Below are the code and all the weights of a small trained network. Each question names an input and a target symbol and asks about switching units off, where a switched-off unit gives its printed mean instead of its output.

import numpy as np


def w(rows, s, z=0):
    codes = np.array(rows[::2]) - 128.0
    scale = np.full(codes.shape[1], s)
    scale[-1] = z or s
    return codes * scale


def norm(h):
    return h / np.sqrt((h * h).mean(-1, keepdims=True) + 1e-5)


def f(y):
    return y / 2 * (1 + np.tanh(0.7978845608 * (y + 0.044715 * y**3)))


def softmax(a):
    e = np.exp(a - a.max(-1, keepdims=True))
    return e / e.sum(-1, keepdims=True)


def log_softmax(a):
    a = a - a.max(-1, keepdims=True)
    return a - np.log(np.exp(a).sum(-1, keepdims=True))


def net(x, mask):
    ids = ['αβγδεηθμξστψω'.index(c) for c in x.split()]
    T = len(ids)
    res = E[ids] + P[:T]
    u = 0
    for l in range(2):
        q, k, v = (norm(res) @ M[l].T for M in (Q, K, V))
        z = softmax(np.where(np.tri(T) > 0, q @ k.T / 3**0.5, -1e9)) @ v
        res = res + np.where(mask[u], z, O[l][:, -1]) @ O[l][:, :-1]
        u += 1
        y = f(norm(res) @ A[l][:, :-1].T + A[l][:, -1])
        res = res + np.where(mask[u : u + 8], y, B[l][:, -1]) @ B[l][:, :-1]
        u += 8
    return log_softmax(norm(res)[-1] @ U[:, :-1].T + U[:, -1])


Q, K, V, O, A, B = {}, {}, {}, {}, {}, {}
E = w([
[144,151,132,156,151,99,122,214,128,100,76],'α',
[91,122,109,123,159,136,112,187,123,141,84],'β',
[132,120,97,189,152,23,78,115,161,116,108],'γ',
[109,122,178,117,165,137,73,68,150,120,79],'δ',
[146,182,174,97,146,166,88,94,4,146,140],'ε',
[54,144,184,101,87,113,100,88,179,83,137],'η',
[179,98,172,141,138,91,132,136,112,156,81],'θ',
[160,100,113,137,130,156,46,115,139,102,137],'μ',
[121,120,177,17,108,60,128,110,120,68,122],'ξ',
[206,173,132,131,163,155,166,126,73,178,113],'σ',
[169,118,166,174,83,121,143,94,120,178,134],'τ',
[105,140,109,127,62,189,145,98,90,127,100],'ψ',
[137,82,77,142,109,86,150,103,122,112,61],'ω',
],0.026)
P = w([
[161,230,124,154,209,144,156,103,128,254,145],'0',
[182,215,110,166,180,137,127,125,152,198,114],'1',
[169,189,142,175,186,158,140,123,132,131,118],'2',
[153,175,151,171,149,145,112,114,139,97,107],'3',
[143,158,178,172,124,150,108,125,123,40,101],'4',
[127,156,177,173,104,132,93,131,122,32,85],'5',
[98,163,205,161,78,114,105,144,118,16,53],'6',
],0.0084)
Q[0] = w([
[127,213,222,138,108,141,105,92,141,129,69],'L0H1',
[129,171,160,68,179,130,127,135,150,139,198],'L0H1',
[102,86,99,89,117,101,184,129,148,181,255],'L0H1',
],0.0073)
K[0] = w([
[97,30,170,152,3,136,144,118,57,80,73],'L0H1',
[159,187,193,207,162,168,163,185,66,152,93],'L0H1',
[156,200,50,139,227,176,124,95,102,169,147],'L0H1',
],0.0057)
V[0] = w([
[255,84,168,118,151,100,78,115,130,233,180],'L0H1',
[193,106,53,174,153,136,95,85,45,97,62],'L0H1',
[120,156,104,4,204,36,95,113,71,97,134],'L0H1',
],0.0062)
O[0] = w([
[117,61,214,115,122,108,144,192,113,81,132,208],'L0H1',
[211,173,145,5,211,215,254,178,150,204,135,255],'L0H1',
[180,171,155,6,129,28,123,141,219,118,139,80],'L0H1',
],0.0085,0.0027)
A[0] = w([
[114,226,176,153,113,94,200,75,153,146,150,152],'L0N1',
[114,77,115,148,168,144,205,118,111,224,81,134],'L0N2',
[124,142,157,199,86,184,127,106,79,129,173,121],'L0N3',
[132,128,175,127,178,74,88,206,132,100,142,127],'L0N4',
[71,172,135,96,179,138,29,128,104,105,133,193],'L0N5',
[108,86,43,92,170,36,141,139,181,114,111,252],'L0N6',
[93,153,54,171,108,136,125,153,124,165,144,152],'L0N7',
[130,254,170,110,178,133,143,144,96,153,217,181],'L0N8',
],0.0084,0.0035)
B[0] = w([
[216,124,93,204,107,168,134,161,73,160,129,196],'L0N1',
[116,172,184,255,148,245,119,76,121,45,174,228],'L0N2',
[178,120,180,84,144,138,61,124,75,123,143,208],'L0N3',
[83,135,147,65,175,67,75,131,80,213,107,184],'L0N4',
[101,58,120,80,135,73,205,101,124,116,137,254],'L0N5',
[106,119,212,72,123,208,217,76,165,41,207,193],'L0N6',
[82,190,171,95,81,152,102,194,90,75,91,131],'L0N7',
[146,112,108,123,26,112,66,178,200,30,107,200],'L0N8',
],0.008,0.0061)
Q[1] = w([
[97,125,61,94,192,18,114,128,103,147,111],'L1H1',
[135,172,125,122,104,155,162,66,64,71,37],'L1H1',
[47,135,68,103,49,121,107,131,148,253,165],'L1H1',
],0.0061)
K[1] = w([
[176,84,65,128,196,175,77,143,128,102,49],'L1H1',
[131,104,73,35,68,171,86,51,93,2,53],'L1H1',
[52,166,192,191,201,81,145,192,219,230,106],'L1H1',
],0.0065)
V[1] = w([
[162,217,140,32,236,189,25,109,64,148,254],'L1H1',
[87,198,114,47,157,133,88,53,40,121,94],'L1H1',
[182,163,156,83,29,112,137,114,78,80,151],'L1H1',
],0.007)
O[1] = w([
[112,111,97,93,38,114,179,165,34,240,151,254],'L1H1',
[66,177,136,146,168,158,129,156,192,215,182,217],'L1H1',
[100,189,32,41,249,130,53,119,68,113,156,254],'L1H1',
],0.011,0.0026)
A[1] = w([
[177,113,168,52,54,186,134,177,123,178,200,127],'L1N1',
[253,220,119,196,205,158,76,141,125,208,142,94],'L1N2',
[53,160,172,127,98,168,50,141,42,110,71,167],'L1N3',
[61,221,78,72,127,84,40,219,139,147,102,124],'L1N4',
[135,134,164,193,101,166,104,171,208,132,53,120],'L1N5',
[229,142,72,192,96,174,171,130,16,88,188,89],'L1N6',
[194,223,181,226,69,118,82,166,53,126,194,162],'L1N7',
[107,139,114,66,82,30,86,187,221,194,45,254],'L1N8',
],0.0063,0.0035)
B[1] = w([
[153,67,67,176,138,140,143,79,125,52,147,188],'L1N1',
[98,110,177,1,122,135,46,119,62,69,97,215],'L1N2',
[151,46,108,89,112,101,84,174,208,133,147,239],'L1N3',
[89,141,86,188,195,90,179,40,120,133,156,177],'L1N4',
[217,83,177,228,201,129,89,168,54,141,207,161],'L1N5',
[104,115,134,116,136,56,245,91,187,123,115,254],'L1N6',
[33,145,54,132,154,63,101,115,146,104,125,248],'L1N7',
[138,145,101,153,90,186,128,101,188,165,104,241],'L1N8',
],0.0093,0.0053)
U = w([
[171,164,94,150,167,96,124,181,107,173,154,199],'α',
[161,118,215,103,107,174,101,124,118,186,85,161],'β',
[92,165,111,125,155,177,120,101,67,163,184,136],'γ',
[108,154,133,161,140,130,55,123,164,70,125,95],'δ',
[164,160,130,105,167,182,172,115,114,42,120,180],'ε',
[144,163,158,186,147,164,213,90,174,161,130,153],'η',
[150,176,196,99,119,58,174,108,138,129,199,3],'θ',
[117,114,131,225,99,104,138,46,105,104,172,59],'μ',
[125,145,107,44,116,66,143,111,146,99,64,107],'ξ',
[116,112,75,137,11,179,140,133,119,140,111,192],'σ',
[213,70,88,130,109,113,144,136,148,130,187,70],'τ',
[91,68,175,129,147,71,121,136,69,110,134,203],'ψ',
[104,108,136,149,131,186,159,208,157,107,184,32],'ω',
],0.012,0.0038)

Each question gives the input, a string of symbols that net reads in full, and the target symbol t.
The units are the heads (3 rows each of Q, K, V and O) and the neurons (one row each of A and B). Each row of codes is followed by its name. A weight is (code - 128) times the scale printed after its matrix; where a second scale follows, it is the last column's (O, A, B and U).
mask holds one flag per unit, layer by layer, with each layer's heads first. A switched-off unit (its flag False) gives its mean, the last column of its rows in O or B, instead of its output. The means were averaged over made-up inputs and are rounded, as every weight is.
A unit's drop is (log p(t) with every unit on - log p(t) with that unit switched off) / (log p(t) with every unit on - log p(t) with every unit switched off).
The circuit of an input: a set's keep is (log p(t) with only the set's units on - log p(t) with every unit switched off) / (log p(t) with every unit on - log p(t) with every unit switched off). Starting from the 12 units with the biggest drops (on a tie, the unit counted first), units are removed one at a time, each time the one whose removal leaves the highest keep (on an exact tie, the one counted first), for as long as the keep stays at least 0.8.
units of the circuit, in order: the units of the circuit, biggest drop first
unit that matters most: the unit with the biggest drop
top k neurons: the k neurons with the biggest drops, biggest first
top k neurons in layer l: the k neurons of layer l with the biggest drops, biggest first
input ω δ δ σ δ, target ξ: unit that matters most	L0N8
input α α δ, target η: top 2 neurons	L0N5, L1N2
input ω ε θ δ ω ω η, target ε: units of the circuit, in order	L0H1, L0N1
input α ψ α δ ε γ, target γ: units of the circuit, in order	L1H1, L0N8
input ω δ δ τ δ, target ψ: units of the circuit, in order	L0H1, L1N8
input ω τ δ δ ψ β τ, target γ: units of the circuit, in order	L0N3, L1H1
input δ α τ μ ξ α, target ξ: top 2 neurons in layer 1	L1N5, L1N8
input δ ε δ γ τ ε, target ψ: units of the circuit, in order	L0H1, L1N3
input δ ω θ, target ε: units of the circuit, in order	L0H1, L0N2, L1N2
input α γ α σ γ δ α, target α: units of the circuit, in order	L1N6, L1N2, L0N2
input σ ω τ α ω δ γ, target ε: units of the circuit, in order	L0N6, L0H1
input γ η η ψ ψ, target δ: units of the circuit, in order	L1H1, L0H1
input θ δ δ δ, target η: units of the circuit, in order	L1H1, L1N2
input δ σ ψ α δ δ μ, target σ: units of the circuit, in order	L1H1, L0H1
input σ ω ω δ τ, target ε: top neuron	L1N2
input δ δ δ, target β: top 4 neurons in layer 1	L1N6, L1N4, L1N7, L1N1
input δ δ β σ μ, target τ: top 2 neurons in layer 0	L0N5, L0N2
input δ τ γ, target ψ: units of the circuit, in order	L0N4, L0H1
input δ τ ψ δ, target γ: units of the circuit, in order	L1H1, L0N3
input δ ω γ γ σ α, target α: top 3 neurons in layer 1	L1N6, L1N4, L1N2
input δ γ δ ω θ, target ε: units of the circuit, in order	L0H1, L0N2
input δ ε δ β δ δ σ, target ξ: top 2 neurons in layer 1	L1N2, L1N6
input τ δ α σ θ τ, target ψ: unit that matters most	L0N3
input ψ δ τ η θ β, target δ: top 2 neurons in layer 0	L0N7, L0N4
input δ ψ τ δ δ, target β: top 2 neurons in layer 0	L0N6, L0N2
input ψ α γ, target γ: top 2 neurons in layer 1	L1N6, L1N3
input θ δ σ ξ τ δ γ, target ξ: unit that matters most	L0N2
